Each row is followed by roughly how far along a hidden order it lies, from 0 to 30. A new part has a new order.
(in the rows, 128 means zero)
[124 125 141 129 119 176 146 119 129 139 127 138 144 144  93 139 128 141
 127 137 113 136 178 137 135 128 124 126 119 133 123 129 129  56 145 143
 113 108 130 130 140 129 139 120 129 135  33 153 124 124 108 152]
18
[131 152 135 125 139 122 153 106 122 135 119 122 133  98  93  95 130 124
 133 139 121 127  83 133 119 121 121 129 135 129 150 126 141 108 112 130
 134 164 119 110 145 135 141  84 127  79 102 116 113 126 140 125]
13
[129 100 152 131 127 146 111 136 118 105 129 142 126 171 190 164 124 135
 121 147 150 122 231  91 128 137 133 140 131 116 135 123 107 156 123  98
 124 108 133 152 106 100 111 112 115 138 191 138 135 133 130 125]
23
[132 150 122 124 142  57 132 143 125 141 123 122 114  98 140  91 131 122
 129 113 127 123  56 119 116 126 128 118 122 126 155 125 139 162 116 108
 138 171 123  87 127 144 130  91 125  91 175 112 128 127 159 100]
15
[126 116 146 128 114 179 164  97 115 137 127 146 153 140  57 136 130 152
 126 149 128 124 255 139 130 131 122 123 116 129 149 125 121 118 162 145
 109 142 131 130 116 106 136  92 128  94  19 140 116 123  95 116]
12
[134 120 139 128 126 142 134  83 106 123 128 138 134 126 130 132 130 137
 125 146 137 117 226 112 120 127 124 140 118 120 161 119 115 174 108 114
 132 161 119 135  84  90 120  88 123  81 138  83 114 131 140 102]
8
[135 115 143 126 121 151 129  67 109 127 130 140 138 118 134 137 127 136
 125 149 141 113 216 121 124 130 126 133 122 120 152 119 105 135 108 117
 130 126 116 138  80  93 120  94 128 108 161  88 104 129 139 122]
4
[121 138 136 131 125 159 151 146 132 142 130 129 133 139  79 124 131 137
 129 122 103 146 113 134 134 134 124 120 111 132 138 132 144 109 150 156
 115 148 143 128 147 135 145 113 128 127  56 166 127 113 104 142]
18
[117  99 162 130 117 160 135 117 117 115 143 150 139 180  62 157 126 146
 128 193 148 105 255 138 142 135 124 111 126 124 134 130 119  85 150 155
 106 104 146 131  93 100 133 160 128 165  67 150 119 128  82 160]
13
[129 139 140 130 120 156 126  75 114 182 129 125 125  78 139 115 134 131
 127  94 108 146 146 125 122 117 123 147  85 129 142 119 129 193  93 127
 126 144 123 139 103 118 136  84 131  89 146  86 113 118 145 110]
3
[125 136 155 127 119 154 145  53 112 172 134 133 135  88  81 100 133 142
 129 138 116 121 226 144 123 119 117 128  91 130 153 119 121 110  92 136
 117 139 113 105  95 105 144  73 132  85  87 161 101 125 131 127]
0
[117 105 136 137 111 128 143 160 118 135 141 135 120 164  56 138 131 141
 124 146 132 136 255 110 134 137 125 125  89 120 145 131 130 255 170 152
 110 167 160 149 100 100 128 147 122 118 114 177 136 114  85 112]
17
[131 103 141 131 118 157 132 123 118 128 132 144 140 169 137 156 128 138
 121 148 145 115 255 109 130 138 126 131 113 115 140 125 111 155 152 114
 117 134 133 150 111  92 121 118 119 119 135 131 124 128 107 130]
15
[126 114 145 125 124 142 122  57 113 124 140 137 122 109 127 122 127 133
 129 160 133 105 169 137 127 122 127 117 116 128 140 123 105  79  78 123
 126 101 107  96  68 105 127 128 135 131 144  81 108 135 130 130]
0
[121 140 135 128 146  45 137 177 134 112 129 122 105 144 127  87 126 125
 130 150 130 110  59 111 123 130 129 106 139 128 145 132 142  77 118 115
 129 135 131  74 151 151 134 140 118 128 158 157 146 135 135 116]
30
[127 151 109 128 124 191 166 117 137 149 123 126 148 130  78 123 132 139
 130 110  94 141  82 150 133 123 121 127 129 141 136 132 152  56 151 162
 120 162 132 145 167 138 156  91 131 102   1 163 131 115 101 135]
20
[137 148 127 123 134  88 137 102 122 172 123 126 133  76 147  90 135 121
 128  97 123 123  81 129 114 120 121 123 106 128 132 122 130 131 106  98
 136 157 105  97 118 132 131  78 132  76 142  78 118 133 161 101]
4
[126 160 132 126 131 104 145 112 119 161 132 111 122  78  74  81 134 123
 134 115 113 122  75 144 120 118 120 124 104 130 146 126 142 148  98 140
 132 172 116  92 132 135 151  87 133  84 122  92 110 119 133 121]
4
[122 148 124 134 127 145 148 163 133 138 125 120 126 139 101 126 131 129
 128 107  94 150 116 127 130 129 125 135 113 132 127 135 153 144 155 146
 121 158 143 138 164 138 142 119 124 115  65 171 141 114 106 127]
26
[131 130 135 126 134 123 132 103 118 139 126 133 127 116 158 111 130 135
 127 131 128 115 132 119 121 125 126 131 130 128 150 121 122 112 104 110
 126 139 117 117 114 120 126  91 123 102 120 103 124 132 146 114]
15
[122 107 135 132 115 148 141 119 119 124 133 136 131 135  80 140 130 144
 124 142 129 126 222 123 131 134 125 129 108 124 149 127 119 201 150 143
 115 148 139 139 100 104 129 120 128 116 113 129 126 119 103 116]
13
[124 101 144 129 121 148 137 131 125 107 135 153 140 190 122 152 125 144
 123 177 148 105 247 117 134 140 126 111 134 124 133 128 110  66 161 124
 110 107 137 126 107 105 123 144 121 148  90 157 136 134  96 141]
22
[119 109 150 131 110 202 143 118 124 134 136 144 141 181  94 163 128 146
 127 155 129 120 255 137 139 130 124 128 132 131 125 129 121  79 147 158
 109 106 140 153 119 106 135 142 126 137  19 155 128 128  84 153]
20
[119 129 131 134 126 130 157 172 131 119 129 129 128 170  85 136 128 139
 125 135 118 138 163 109 131 136 125 126 112 124 148 135 144 152 173 142
 115 169 151 140 150 128 140 122 117 110  69 186 140 114  84 122]
28
[123 141 128 132 123 177 163 143 130 139 125 128 144 152  85 128 131 137
 128 123 108 140 157 131 130 131 121 129 116 130 133 133 146 102 167 150
 115 164 140 138 169 130 149 102 122  98  73 174 128 114  90 138]
22
[127 146 125 130 134 116 144 166 136 132 123 117 122 139 125 108 130 124
 129 111 111 144  86 112 123 126 128 133 122 132 124 132 149 147 140 125
 131 156 136 130 161 142 129 142 120 106  61 157 144 125 128 116]
27
[125 124 139 129 130 130 133 119 122 130 132 130 118 135 146 109 128 133
 126 136 123 123 149 110 125 127 126 127 120 127 146 125 127 116 114 115
 126 133 123 122 114 114 129 124 121 117 123 125 133 131 136 113]
19
[133 161 115 125 142  82 139 123 127 138 120 109 120  75 109  84 131 119
 132 103 114 133  30 135 115 120 126 132 127 131 143 127 144 141 101 122
 141 162 113 105 151 151 138  92 130  84 150 107 127 126 155 108]
13
[126  99 139 131 119 154 129 138 122 126 136 144 135 179 122 166 127 138
 122 151 143 126 255 111 135 137 128 128 115 118 129 128 113 158 162 128
 115 120 145 161 102  96 119 148 122 135 105 143 128 125 106 133]
16
[135 131 122 124 139  68 130 129 119 127 122 127 123  94 133 103 130 127
 126 121 135 120 122 115 111 128 127 129 128 123 152 121 128 188 119  98
 139 158 119 107 110 126 118  98 123  82 158  94 126 136 161  94]
13
[117 146 149 125 135 111 161 112 128 129 133 129 121 124  45  91 128 140
 135 165 117 118  83 145 129 125 117 100 125 135 157 130 143  43 117 156
 121 146 128  72 140 140 151 113 129 123  60 142 118 123 118 139]
15
[124 101 150 132 112 156 118 118 119 126 140 140 132 149 114 162 127 134
 126 158 145 127 232 131 138 134 128 131 105 119 127 128 110 173 141 139
 118 108 145 151  92 101 122 153 129 162 141 128 114 124 104 148]
8
[131 129 138 127 130 132 136 100 118 140 126 135 126 135 140 116 128 136
 127 136 128 118 163 110 121 127 126 132 121 125 153 121 124 141 107 108
 126 141 120 122 108 113 128  97 122  86 133 108 125 132 141 107]
15
[118 125 138 132 120 130 157 140 127 140 135 132 122 142  71 108 131 143
 127 138 111 137 204 123 129 130 123 119  98 129 147 130 139 150 148 147
 112 155 145 124 125 123 137 123 124 115  66 156 132 118 102 123]
18
[126 144 147 127 130 133 159 105 121 151 124 128 135 115  87 110 132 136
 130 133 118 132 121 128 122 124 119 127 118 128 158 125 140 115 115 136
 123 171 128 116 138 125 144  81 126  98  69 126 113 119 124 123]
13
[126  96 147 134 118 165 125 170 125 117 131 146 130 195 149 176 124 145
 122 159 152 131 255  99 139 141 131 134 140 119 148 127 122 188 171 138
 114 130 163 176 108 104 118 147 115 156 124 176 141 122 103 133]
30
[125 118 128 130 136  50 130 148 119 106 132 126 103 134 113 100 128 128
 126 135 153 114 176 102 119 132 129 126 122 119 157 125 125 228 121 109
 130 163 131 104 100 115 122 131 120 102 232 115 142 133 141  89]
20
[128 157 101 123 144  60 148 126 133 141 124 110 114  88 113  65 131 121
 131 109 105 117   2 136 114 120 125 112 124 135 148 129 145  93 108 117
 133 160 111  62 149 159 141  95 132  83 113 118 135 131 156  97]
17
[118 138 127 125 141  82 153 164 140 116 133 128 113 162 107  94 127 134
 133 160 123 103  62 129 130 128 121  94 147 139 133 135 144   1 138 134
 119 121 129  74 161 156 136 172 122 148  39 175 152 140 113 138]
30
[131 100 144 127 122 150 123  89 115 122 135 143 134 138 137 151 126 137
 125 156 146 106 192 128 130 132 128 125 121 121 145 122 103 114 115 120
 123 112 122 132  84  98 127 108 130 136 171 108 112 129 125 130]
7
[128 121 137 130 115 177 138 113 125 150 124 137 143 131 118 146 130 142
 124 119 118 146 200 127 130 129 125 139 111 131 125 125 126 157 145 136
 116 127 135 143 115 118 128 114 130 114  67 129 125 121 114 132]
14
[122 116 139 131 126 161 153 147 131 105 127 138 141 181  97 141 126 141
 126 153 125 123 205 120 134 138 125 122 136 128 135 132 129  75 162 138
 110 123 137 130 149 120 138 136 119 132  38 180 134 127  92 143]
27
[121 148 133 128 119 205 171 118 132 148 130 131 148 158  71 131 130 141
 130 138 104 126 159 158 134 126 117 121 125 135 141 133 148  22 162 164
 113 159 135 137 165 121 157  95 125 106   1 171 123 117  81 144]
20
[127 144 133 127 128 171 162 117 132 132 120 128 147 130 104 125 130 137
 129 128 109 137  98 143 129 127 122 128 133 134 137 131 143  65 151 145
 120 149 129 129 168 136 144 100 127 110  19 158 122 119 105 142]
20
[127 107 140 131 121 121 116 117 117 122 136 139 133 152 155 152 126 134
 122 148 145 111 241 105 130 135 129 130 115 117 134 126 108 140 125 112
 119 121 129 140  90  98 121 120 120 134 176 121 124 129 120 124]
13
[128 103 136 132 118 156 130 134 122 120 133 143 136 174 144 155 128 139
 121 138 136 120 246 108 132 138 128 130 116 120 127 126 110 151 157 122
 114 129 137 151 104  99 119 133 120 117 118 136 135 126 111 121]
19
[130 118 147 126 121 165 127  57 111 124 131 139 136 116 128 133 128 137
 128 149 138 113 199 134 124 122 125 138 126 125 146 120 107 102  94 124
 124 121 110 128  87  97 128  94 131 116 135  87 107 132 131 129]
4
[126 141 152 125 121 171 153  73 117 177 130 133 142  98  85 111 134 141
 130 128 112 123 168 148 125 120 117 123 102 132 148 123 130  78 114 140
 116 143 118 108 104 121 150  69 133  80  45 108 106 122 121 131]
4
[135 143 124 121 134  91 120  99 125 169 127 127 123  80 162  96 132 123
 130 103 124 121  73 135 120 120 126 114 112 131 127 122 128  76  96 105
 134 126 109  88 115 140 130 105 135 107 143  82 124 135 164 112]
5
[121 135 131 131 106 184 163 114 124 186 134 133 138 147  82 125 132 145
 127 121  97 142 208 138 134 124 120 128  92 135 146 125 145 116 146 165
 109 154 144 154 130 116 145 101 130  96   1 139 124 113  98 129]
13
[129 129 135 128 126 140 132  84 115 150 130 133 123 103 142 113 130 137
 127 130 124 124 147 119 120 122 125 133 112 128 148 119 121 147  94 118
 129 135 117 119  95 115 129  97 128 104 142  95 118 127 144 114]
9
[130 139 138 128 133 135 133 113 126 143 125 129 125 128 154 122 130 130
 128 124 119 132 138 117 124 125 126 131 125 129 145 124 131  98 106 118
 128 138 123 126 131 127 131 109 125 116  79 119 125 123 144 123]
17
[125 149 138 127 138  99 150 125 123 142 127 123 120 115  94  97 130 130
 131 134 119 132  82 123 120 125 122 123 122 127 164 127 145 123 112 133
 126 173 130  95 135 136 142  93 124  95 107 129 122 121 136 119]
16
[124 105 149 132 112 186 141 122 121 119 133 144 147 179  93 164 128 143
 125 160 139 124 255 128 138 134 125 134 133 125 124 128 118 132 163 148
 111 126 139 158 116  99 126 135 123 131 127 153 127 129  89 144]
20
[129 104 141 131 121 145 110 121 119 123 138 140 127 157 159 167 127 131
 122 142 145 114 245 110 131 136 131 130 117 118 130 125 107 143 123 113
 123  93 131 144  91  98 120 129 123 132 189 127 127 130 119 127]
14
